Each row is followed by its class. Each block has new classes.
[-1.47  0.97 -1.25  0.97  3.80 -0.97  1.78  1.00  1.15 -0.82  1.26  1.92
 -1.72  1.46 -2.26  0.40 -0.39 -0.41 -4.38 -2.34  0.20 -1.54 -0.35 -4.29
  1.39  1.43 -4.18  2.02 -0.18  0.73 -1.47  0.18  2.11  1.92] -> <88>
[-0.58  0.09 -1.09 -0.46 -0.83 -1.97  3.13 -0.61 -0.86  0.40 -1.96  0.45
 -0.07  1.78 -2.20  0.00 -0.09 -1.62 -4.84 -0.32  0.37 -1.24  1.56 -3.49
  1.06  2.80 -1.09  2.01  0.94  4.26 -0.68 -0.87  0.81  1.81] -> <81>
[ 0.11 -0.37 -2.20  0.45  0.98 -0.55  1.79 -0.28  0.54 -0.90 -2.15  2.25
  0.63  0.73 -1.07  0.34 -0.40 -0.49 -1.81 -1.20  0.51 -3.65 -0.21 -0.60
 -0.94  1.07 -0.19 -0.11  0.10  2.30 -0.82 -0.05 -0.21  0.04] -> <74>
[ 0.11  0.25 -1.76  1.96  0.77 -0.66  0.72 -0.18 -0.05 -0.21 -0.86  0.23
  0.32  0.88 -1.15  0.17  0.00 -0.18 -0.43 -0.18  0.42 -1.37  0.48 -1.54
  0.04  0.55 -0.78  0.27 -0.09  0.26 -0.99  1.34 -0.37  0.31] -> <65>
[-0.85 -0.60 -1.68  2.29  1.17 -1.46  2.65  0.56 -0.54 -0.73 -2.12  2.07
  0.93  1.28 -2.43  0.77 -0.47 -1.58 -2.98 -0.29  0.93 -4.23  0.76 -2.21
 -0.37  1.80 -0.91  1.12  0.98  4.02 -1.32  1.16 -0.60  0.09] -> <85>
[-1.28 -0.44 -2.92  3.78  1.31 -0.88  2.96  1.27  0.48 -0.97 -3.45  2.71
  0.07  2.41 -3.14  0.46 -0.11 -1.25 -4.00 -0.06  1.12 -5.00  1.27 -2.61
  0.51  0.78 -0.74  0.50  0.40  3.17 -0.86  1.47  0.06  0.68] -> <73>
[-1.64  1.21 -1.73  7.22 -0.15  0.10  2.99  2.06  2.38 -0.66 -3.40  3.80
  0.63 -2.47 -3.22  0.15  1.35  0.89 -4.16  3.20  1.82 -8.06 -1.35 -2.66
 -1.81  0.65 -2.91 -1.01 -1.00  0.99 -4.15  3.83 -2.34  0.49] -> <65>
[-1.29 -0.71 -1.73 -0.05 -1.25 -0.28  1.36  0.69 -0.64  0.28 -1.94  1.47
  0.04 -3.59 -0.99  0.19  0.79  0.37 -2.17  0.69  0.90 -5.30 -0.91  0.56
 -1.48  1.82  0.13 -0.36  0.64  4.07 -0.43 -0.98 -1.05  0.47] -> <74>
[-1.41 -0.59  0.19  2.50  1.59 -0.42  0.49  0.66 -0.27 -0.55 -1.63  0.65
 -0.18  1.28 -1.65 -0.14 -0.76 -0.65 -1.57 -1.55  0.07 -2.67  1.43 -2.83
 -0.06  1.69 -0.52 -0.36  0.54  0.26 -0.49  1.77 -0.06  0.26] -> <74>
[-3.07 -0.39 -2.77  3.38  1.36 -0.99  5.52  0.85 -1.18 -0.97 -2.65  2.56
  0.12  0.82 -4.02  0.15 -1.01 -2.03 -5.63 -0.14  1.46 -7.02  1.47 -4.46
 -0.29  3.22 -1.41  2.16  2.07  5.60 -0.76  1.83 -0.84  0.62] -> <74>
[-3.11 -0.70  1.47  2.74  0.24 -0.68 -0.05  0.38 -1.83 -0.13  0.75 -1.36
  0.71 -0.33 -1.29 -0.56 -0.61 -0.66 -2.53  1.79  0.23 -1.84  1.46 -4.09
  0.15  0.51  0.37  1.25  1.33  0.38  0.63  2.32 -0.70  0.23] -> <84>
[-2.89 -0.72 -1.07  4.95  3.30 -1.90  1.93  0.27 -0.75 -0.92 -2.27  1.86
  0.00  5.24 -2.54  0.16 -1.37 -2.24 -3.93 -2.20  0.33 -3.19  2.73 -5.80
  0.62  1.98 -1.94  1.80  1.25  1.59 -0.51  4.20  1.00  0.69] -> <73>
[-0.52 -0.02 -1.69  6.87  2.21 -1.07  2.86  1.28  1.80 -1.87 -3.69  4.30
  1.66  2.40 -2.95  0.24  0.39  0.27 -4.03  0.29 -1.04 -5.99 -0.04 -3.88
 -0.66  1.68 -3.36 -0.53 -1.42  0.26 -2.95  4.89 -0.51  0.89] -> <65>
[-4.70 -0.62  1.09  4.67 -0.38 -0.41  0.83  0.57 -2.56 -0.58 -0.95 -0.61
 -0.96 -1.28 -2.15 -0.08 -0.72 -1.38 -3.30  1.87  0.52 -4.35  1.21 -5.20
  0.00  0.88 -0.20  1.83  1.41  1.84  0.17  2.92 -2.04  0.16] -> <73>
[-1.67  0.13  0.54 -0.21 -1.67 -1.73  1.14 -0.92 -1.26 -0.17 -0.40 -0.81
 -0.94  0.73 -0.60  0.19 -0.30 -1.35 -3.35 -0.85 -0.50 -0.13  1.31 -3.60
  0.80  1.58 -0.52  1.89  0.34  2.86 -0.34 -0.23  0.63  0.87] -> <81>
[-0.67  0.03  0.45  2.29  1.10 -0.04  0.45 -0.25  0.18  0.39 -0.45  0.45
 -1.51  3.23 -0.67 -0.05 -0.94 -1.02 -1.37 -1.40 -0.28 -0.06  1.46 -2.99
  1.03 -0.32  0.12  1.35 -0.30  1.04  0.28  1.86  0.11  0.55] -> <87>
[-1.14 -0.79 -0.51  3.41  2.63 -1.58  0.50  0.06  0.23 -1.18 -1.99  1.46
  1.74  4.63 -2.19  0.19 -1.32 -1.73 -2.42 -1.37 -0.37 -0.70  2.74 -3.83
  0.70  1.54 -1.95  1.32  0.61  0.71 -1.47  2.83  1.45 -0.15] -> <85>
[-2.01 -0.51 -1.19  2.28  0.64 -0.59  1.64  0.81 -1.13 -0.32 -1.22  1.70
  0.22  0.56 -2.04  0.10 -0.41 -1.17 -3.71  0.06  0.81 -4.09  0.60 -2.27
  0.08  1.59 -0.41  1.15  0.83  3.15 -0.50  1.02 -0.30  0.11] -> <85>
[-1.25 -0.48 -1.77  0.37  0.05 -1.26  1.78  0.96 -0.62  0.48 -1.67  1.58
  0.88  0.98 -1.59  0.81 -0.30 -1.64 -2.41 -0.56  0.79 -3.19  0.21 -0.83
 -0.84  1.39 -0.72  0.76  1.35  3.07 -0.37 -0.48 -0.50  0.23] -> <84>
[-2.33 -0.04 -0.87  2.67  2.32 -0.99  1.10  0.33 -1.13 -0.57 -0.32  0.29
 -0.46  2.76 -1.81  0.02 -1.02 -1.20 -3.06 -1.40  0.25 -1.99  1.30 -4.37
  0.70  1.00 -1.67  1.59  0.79  1.27 -0.18  2.18  0.78  0.78] -> <88>
[ 3.37 -0.22 -1.82 -0.33  1.95 -1.70  1.65  0.02  1.97 -0.65 -3.71  2.49
  3.11  5.19 -0.60  0.33  0.15 -0.60  0.05 -1.91 -0.07  0.29  1.42  2.37
 -0.33  3.77 -2.16  0.18 -1.36  0.93 -2.90  0.18  1.74 -0.36] -> <85>
[-0.44 -0.21 -1.96  2.50 -0.18  0.34  0.76  0.06  0.85 -0.16 -1.84  1.14
 -0.99  3.44 -0.96 -0.17 -0.71 -0.48 -2.50 -1.34  1.05 -1.58  0.91 -2.65
  1.48  0.79 -0.17  0.34 -0.28  1.57  1.06  0.36  0.15  0.67] -> <69>
[-1.94 -0.27  0.06  2.97  0.85  0.33  0.77  0.28 -0.38  0.29 -0.64  0.03
 -0.97  0.88 -1.45  0.06 -0.49  0.05 -1.61  0.07  0.23 -1.94  1.25 -2.77
 -0.17  0.25 -0.32  1.64  0.93  0.17  0.05  2.18  0.77  0.17] -> <73>
[-0.83  0.09  0.56  0.33 -0.28 -1.09  1.28 -0.03 -0.57 -0.18 -0.78 -0.09
  0.21  0.24 -1.24  0.75 -0.21 -0.61 -2.14  0.59 -0.26 -1.48  0.37 -1.50
 -0.46  1.11 -1.25  1.32  0.01  2.06 -0.43  0.00  0.03  0.12] -> <81>
[-2.19 -0.42  1.31  2.51 -0.02 -0.09  0.13  0.27 -2.03 -0.55 -0.16 -0.58
 -0.77 -0.40 -1.26  0.20 -0.17 -0.60 -2.02  0.60 -0.51 -1.85  0.19 -3.38
 -0.52  0.64  0.08  1.03  0.71  0.70  0.40  2.26 -0.42 -0.53] -> <65>
[-2.35  0.17 -1.92  2.63  0.22  0.34  2.25  0.68 -1.22 -0.86 -0.74  1.53
 -2.26  0.72 -2.06 -0.09 -1.02 -1.35 -3.53  0.42  0.86 -4.40  0.82 -3.57
  0.50  0.14  0.75  2.25  1.12  4.19  0.64  1.71 -1.07 -0.19] -> <87>
[ 0.06 -0.36 -0.96  1.11  0.78 -0.34  2.05  0.23 -0.13 -0.21 -2.45  1.61
  1.90  1.12 -1.95 -0.05  0.06 -1.06 -1.88  0.26  0.32 -3.17  0.97 -0.97
  0.04  1.85 -1.01  0.72  0.54  2.71 -1.47  0.78  0.50  0.22] -> <85>
[-0.43 -1.13 -1.30  2.91  1.39 -1.98  2.32  0.53 -1.02 -1.30 -2.91  1.70
  3.73  2.26 -3.15  0.99 -0.26 -2.20 -3.22 -0.62  0.13 -4.16  2.68 -2.90
 -0.78  2.65 -2.06  0.88  0.54  2.89 -2.34  2.85  0.35 -0.56] -> <85>
[-0.31 -0.34  3.11  1.83 -0.65 -0.72 -1.30 -0.58 -2.39 -0.42  0.25 -2.37
  2.16  0.00  0.05 -1.21  0.09 -1.22  0.26  2.11 -0.76  2.23  2.63 -1.00
 -0.76  0.28 -0.44 -0.04  0.40 -2.09 -0.98  2.57 -0.08 -0.67] -> <85>
[-1.84 -0.78 -2.66  2.04  2.49 -1.59  2.96  0.90 -0.09 -1.04 -2.67  2.98
  0.60  3.73 -1.51  0.16 -0.52 -1.49 -4.30 -1.27  0.77 -5.39  0.58 -2.64
  0.10  2.85 -1.40  1.15  1.15  3.93 -0.88  0.94  1.01  0.21] -> <74>
[-1.02 -0.63 -1.44  2.47  2.87 -1.15  1.68  0.29  0.73 -0.71 -2.11  1.89
  0.87  2.16 -1.87  0.14 -0.94 -0.16 -2.14 -2.28  0.21 -3.38  0.58 -1.55
 -0.38  2.11 -0.73 -0.18  0.17  1.57 -1.04  0.99  0.18  0.56] -> <74>
[-1.05 -0.08 -1.20  1.44  1.57 -0.67  1.53  0.69  0.13 -0.36 -0.73  1.29
  0.28  1.51 -1.97  0.18  0.07 -1.47 -2.30 -0.90  0.43 -2.83  0.27 -1.72
  0.39  1.36 -0.68  0.25  0.31  1.86 -0.49  0.90  0.47  0.46] -> <88>
[-1.43 -0.42 -1.16  2.45  1.82 -0.85  1.12  0.70 -0.30 -0.62 -1.55  1.19
 -0.14  3.22 -1.36  0.04 -1.95 -1.21 -2.27 -1.25  0.54 -2.22  1.35 -3.38
  0.66  1.30 -0.27  0.61  0.66  1.30  0.57  1.63  0.63  0.48] -> <69>
[-0.94  0.37 -2.67 -2.08 -2.80 -1.97  4.18 -0.03 -0.40  0.13 -3.33  1.49
  0.30 -0.25 -2.33  0.04 -0.51 -2.05 -5.95 -0.29  0.64 -3.61  0.88 -2.17
  0.19  4.11 -1.16  2.79  0.89  7.47 -1.19 -2.78 -0.14  1.85] -> <81>

Each row is followed by its class.
[-1.36  2.23  3.13  0.05 -0.97 -0.41  0.45 -0.84  1.87  1.23  0.87 -0.75
 -3.88  0.85 -0.10  0.17 -0.18 -0.44 -0.17 -0.78  0.12  1.92 -0.44  2.75
  1.16 -2.51  1.88  0.42  0.56  0.07  0.11  0.19  3.16 -0.27] -> X
[-0.37 -0.82  1.60 -1.32  0.66  3.52  0.51 -1.72 -1.62  0.87  0.00  1.58
 -0.16  0.44 -1.02 -1.74  0.51 -0.37  2.02  1.90  1.47 -0.08 -0.66 -0.71
  1.29 -0.60  0.90  1.97  0.41  0.64  1.02 -2.21 -3.73 -0.04] -> H
[-0.75 -0.43 -0.68 -1.19 -0.07  0.38 -0.42 -0.14 -0.53 -0.15 -0.20  0.53
 -2.16 -0.83 -0.30  0.37  0.28  0.40 -0.17 -1.43 -0.90  0.47  0.13  0.28
  1.33  0.93 -0.56 -0.01  0.16  1.13 -0.41 -0.50  0.33 -0.78] -> Z
[ 0.63  0.18 -1.33  0.32  0.46 -0.36 -1.52 -3.76 -0.20  0.51 -0.34  0.93
  1.22 -1.00  2.37  0.75 -0.22 -2.03  0.10  1.24  2.63  0.45  0.44  1.17
  2.21 -1.20  0.78 -0.38 -0.16  0.59 -2.33 -0.96  0.25  1.30] -> H
[-0.16  1.03  0.23  0.63 -0.26  1.97 -0.07 -2.10 -0.71  0.57 -0.87  1.03
  0.65 -0.08  0.15 -0.43 -0.05 -0.91  0.77  0.87  1.19 -0.11 -0.27  0.84
  2.24 -1.91  1.01  0.76 -0.10 -0.25  1.96 -0.10 -1.67  0.89] -> H
[ 0.18 -0.81  0.31 -1.31 -0.27  1.16  0.11 -0.12 -0.20 -0.53 -0.02  0.71
 -1.00 -0.04  1.32  1.03 -0.14 -0.46 -0.82 -0.84 -0.25  1.23 -0.51  0.48
  0.43 -0.07 -0.04  0.50  0.21  1.03 -0.58 -0.66  1.73 -0.23] -> Y
[-0.53  1.64 -0.46 -0.26 -0.24 -0.13 -0.42 -2.68 -0.13  1.50 -0.42  0.79
 -1.60 -1.37  1.54  0.05  0.22 -0.78  0.30 -1.15  0.95  0.93  0.10  1.37
  2.12 -1.92  1.64 -0.70  0.69  0.98 -1.89 -0.71  0.78 -0.14] -> H
[-0.11 -1.14 -1.70 -0.33  0.61  0.49  0.31 -0.81 -0.04 -0.01  0.07 -0.01
 -2.16 -1.80 -1.01  0.33 -0.32  0.60  1.45  0.07  0.55  0.60  0.72  0.67
  1.55 -1.19  1.84 -0.26 -0.21  1.31 -0.23 -0.06  2.00 -0.62] -> H
[-3.05  4.20 -2.78 -0.38 -1.91 -3.27 -0.68 -0.18  0.63  0.23 -1.51 -0.67
 -3.58 -2.47 -1.20  1.55  0.27 -0.40  2.24 -4.00 -1.84  0.59  1.10  2.42
  2.62 -3.24  1.92 -3.01  0.13  0.32 -3.77  0.20  3.13 -0.87] -> Z
[-0.58  0.41  0.50 -0.30  0.26  3.69  0.45 -0.57 -1.40 -0.59 -0.75  1.28
  0.54  0.00 -3.32 -0.41  0.45 -0.79  3.67  2.09  1.54 -0.49 -0.43  0.03
  2.05 -1.44  1.51  0.98  0.81 -0.09  2.52 -1.35 -3.11  0.28] -> H
[ 0.16  0.11 -2.17  0.54  0.52 -1.00 -0.78 -2.57 -0.41  0.47 -0.14 -0.18
  0.24 -1.77  0.10 -0.11 -0.12 -0.97  1.89  1.62  1.28 -0.46  1.30 -0.11
  2.02 -1.22  1.20 -0.30 -0.41  0.04 -3.27 -0.11 -0.46 -0.03] -> H
[-1.40  1.81  0.57  0.50  0.55 -0.97  0.31 -0.18 -0.40  1.86  0.14 -0.56
 -1.34 -0.73 -3.10 -1.68  0.84  0.46  3.59  1.17  0.60 -1.07  0.88 -0.22
  0.83 -0.50  1.65 -0.68  0.42 -0.49 -1.51 -0.63 -2.54 -0.76] -> D
[-1.49  2.07 -0.33  0.47 -0.21 -2.09 -1.53 -2.95  0.50  1.60  0.15 -0.37
 -1.69 -1.00  0.14 -0.25  0.20 -0.96  1.63  0.27  1.46  0.58  1.01  1.67
  2.19 -1.68  1.57 -1.41  0.28 -0.09 -3.03 -1.27  0.94 -0.03] -> H
[ 1.00 -1.14 -0.04  0.03  0.83  1.03 -0.04 -1.15 -0.47  0.02  0.32  0.70
  0.72 -0.22  0.61 -0.21  0.08 -0.59  0.02  1.60  0.95 -0.30  0.13 -0.59
  0.67 -0.01 -0.32  1.39 -0.10  0.51 -0.40 -0.02 -1.06  0.01] -> H
[-1.69  0.54 -0.68 -1.37 -0.69  0.75  1.20 -0.68 -0.80  1.66 -0.39  0.44
 -1.86 -0.53 -0.93 -1.56  0.10  0.18  2.38 -0.70  0.56  0.86  0.00  0.04
 -0.15 -3.45  2.36  0.29 -0.03  0.12 -1.67 -1.93 -0.52 -0.59] -> D
[ 0.14  1.34 -1.03  0.33 -0.47  0.36  0.65  0.79 -0.03 -0.12 -0.97  0.65
  0.32 -1.03 -0.03  1.04  0.21  0.22  0.46 -1.48 -0.81 -0.50 -0.10  0.59
  0.27 -1.46  0.44 -0.55  0.56  0.48  0.70  0.76  0.51 -0.14] -> X
[-0.13 -1.08 -0.73 -0.29  0.49 -1.10 -0.65 -1.87 -0.17  1.57  0.70  0.62
 -2.14 -1.62  0.08  0.04  0.18  0.03  0.55  0.28  0.39 -0.12  1.31  0.47
  2.21 -1.29 -0.62  0.47 -0.21  1.80 -3.61  0.38 -0.45 -0.66] -> H
[-0.15 -0.54  0.05 -0.39  0.04  0.53 -0.57  1.15 -0.01 -0.63  0.35  0.48
 -1.58 -0.37 -1.09  0.89  0.50  0.45  0.03 -1.08 -0.26  0.19  0.06  1.06
  0.58  2.17 -1.01 -0.90  0.99  1.71  0.97 -0.37  0.96 -0.44] -> X
